Here is a tiny trained network, its code and every weight. The questions are about switching its units off for an input and a class, where a switched-off unit gives its printed mean instead of its output.

import numpy as np


def w(rows, s, z=0):
    codes = np.array(rows[::2]) - 128.0
    scale = np.full(codes.shape[1], s)
    scale[-1] = z or s
    return codes * scale


def norm(h):
    return h / np.sqrt((h * h).mean(-1, keepdims=True) + 1e-5)


def f(y):
    return y / 2 * (1 + np.tanh(0.7978845608 * (y + 0.044715 * y**3)))


def log_softmax(a):
    a = a - a.max(-1, keepdims=True)
    return a - np.log(np.exp(a).sum(-1, keepdims=True))


def net(x, mask):
    res = np.array(x, float).reshape(1, 7) / 4 @ E
    u = 0
    for l in range(4):
        y = f(norm(res) @ A[l][:, :-1].T + A[l][:, -1])
        res = res + np.where(mask[u : u + 4], y, B[l][:, -1]) @ B[l][:, :-1]
        u += 4
    return log_softmax(norm(res)[-1] @ U[:, :-1].T + U[:, -1])


A, B = {}, {}
E = w([
[88,11,179,145,47,191,158],'x0',
[95,89,161,199,205,193,56],'x1',
[88,160,211,142,109,142,146],'x2',
[178,139,32,114,47,139,75],'x3',
[86,162,105,170,133,116,254],'x4',
[106,126,126,140,161,139,186],'x5',
[201,195,149,148,162,190,120],'x6',
],0.0045)
A[0] = w([
[159,178,139,149,118,117,169,46],'0.n0',
[54,46,190,147,86,112,204,1],'0.n1',
[98,216,255,174,121,64,91,101],'0.n2',
[26,171,58,82,105,55,153,199],'0.n3',
],0.0046,0.0027)
B[0] = w([
[131,193,94,128,146,150,186,100],'0.n0',
[39,104,133,54,116,110,203,191],'0.n1',
[55,170,130,79,183,254,68,199],'0.n2',
[191,157,80,162,180,172,109,251],'0.n3',
],0.0046,0.0017)
A[1] = w([
[68,135,94,176,147,112,223,168],'1.n0',
[147,253,133,129,169,156,225,11],'1.n1',
[77,93,153,149,38,165,174,95],'1.n2',
[16,73,218,135,99,94,212,3],'1.n3',
],0.0049,0.0028)
B[1] = w([
[154,84,160,66,126,118,103,243],'1.n0',
[174,122,70,197,58,1,190,220],'1.n1',
[119,87,177,110,187,137,127,224],'1.n2',
[74,99,100,131,73,102,154,252],'1.n3',
],0.0077,0.0015)
A[2] = w([
[89,121,119,151,255,93,68,221],'2.n0',
[195,63,125,182,107,242,67,221],'2.n1',
[61,149,184,71,175,203,13,254],'2.n2',
[159,248,138,201,152,124,239,35],'2.n3',
],0.0049,0.0026)
B[2] = w([
[154,31,226,96,255,159,87,203],'2.n0',
[165,239,119,50,180,112,173,249],'2.n1',
[209,237,161,55,163,226,66,252],'2.n2',
[89,149,45,109,25,22,186,164],'2.n3',
],0.0058,0.0041)
A[3] = w([
[41,23,186,119,50,182,147,112],'3.n0',
[94,185,161,195,98,103,151,4],'3.n1',
[179,182,26,129,132,96,98,190],'3.n2',
[180,140,3,77,84,108,139,55],'3.n3',
],0.0066,0.0025)
B[3] = w([
[53,75,180,181,228,84,233,210],'3.n0',
[173,141,71,110,77,119,105,116],'3.n1',
[79,165,110,120,132,10,191,253],'3.n2',
[196,255,107,127,78,61,169,222],'3.n3',
],0.0067,0.0046)
U = w([
[33,2,176,158,200,111,241,226],'0',
[145,34,20,233,28,211,47,1],'1',
[209,237,14,90,45,9,208,218],'2',
[224,171,204,43,234,251,33,217],'3',
],0.0077,0.0059)

Each question gives the input, the list of numbers given to net, and the class t.
The units are the neurons (one row each of A and B). Each row of codes is followed by its name. A weight is (code - 128) times the scale printed after its matrix; where a second scale follows, it is the last column's (A, B and U).
mask holds one flag per neuron, layer by layer. A switched-off neuron (its flag False) gives its mean, the last column of its row in B, instead of its output. The means were averaged over made-up inputs and are rounded, as every weight is.
A unit's drop is (log p(t) with every unit on - log p(t) with that unit switched off) / (log p(t) with every unit on - log p(t) with every unit switched off).
The circuit of an input: a set's keep is (log p(t) with only the set's units on - log p(t) with every unit switched off) / (log p(t) with every unit on - log p(t) with every unit switched off). Starting from the 12 units with the biggest drops (on a tie, the unit counted first), units are removed one at a time, each time the one whose removal leaves the highest keep (on an exact tie, the one counted first), for as long as the keep stays at least 0.8.
units of the circuit, in order: the units of the circuit, biggest drop first
top k neurons: the k neurons with the biggest drops, biggest first
top k neurons in layer l: the k neurons of layer l with the biggest drops, biggest first
drop of u: that unit's drop, to one decimal
input [-1,8,-4,-6,-1,7,-5], class 3: units of the circuit, in order	1.n1, 2.n2
input [-1,-2,8,-7,-6,6,-3], class 3: units of the circuit, in order	0.n2, 2.n2
input [2,8,8,4,-7,7,-8], class 3: units of the circuit, in order	2.n2
input [-3,7,-1,-6,3,7,-3], class 3: units of the circuit, in order	3.n2, 3.n0
input [6,-2,4,1,-5,-6,-3], class 0: top 2 neurons	3.n0, 0.n3
input [-3,1,-4,1,-2,4,-3], class 3: top 2 neurons	2.n0, 1.n1
input [6,8,-1,1,-7,4,-6], class 3: top 2 neurons in layer 2	2.n2, 2.n1
input [-8,1,-7,-5,0,-4,-2], class 3: top 2 neurons	2.n0, 3.n0
input [-7,3,-2,3,-5,-4,-6], class 3: top 2 neurons	2.n0, 1.n1
input [6,-1,-7,4,4,3,-3], class 0: top 2 neurons in layer 1	1.n2, 1.n1
input [3,1,-2,0,0,-4,1], class 3: drop of 0.n3	0.1
input [-7,5,0,0,4,-6,-5], class 3: drop of 2.n0	0.3
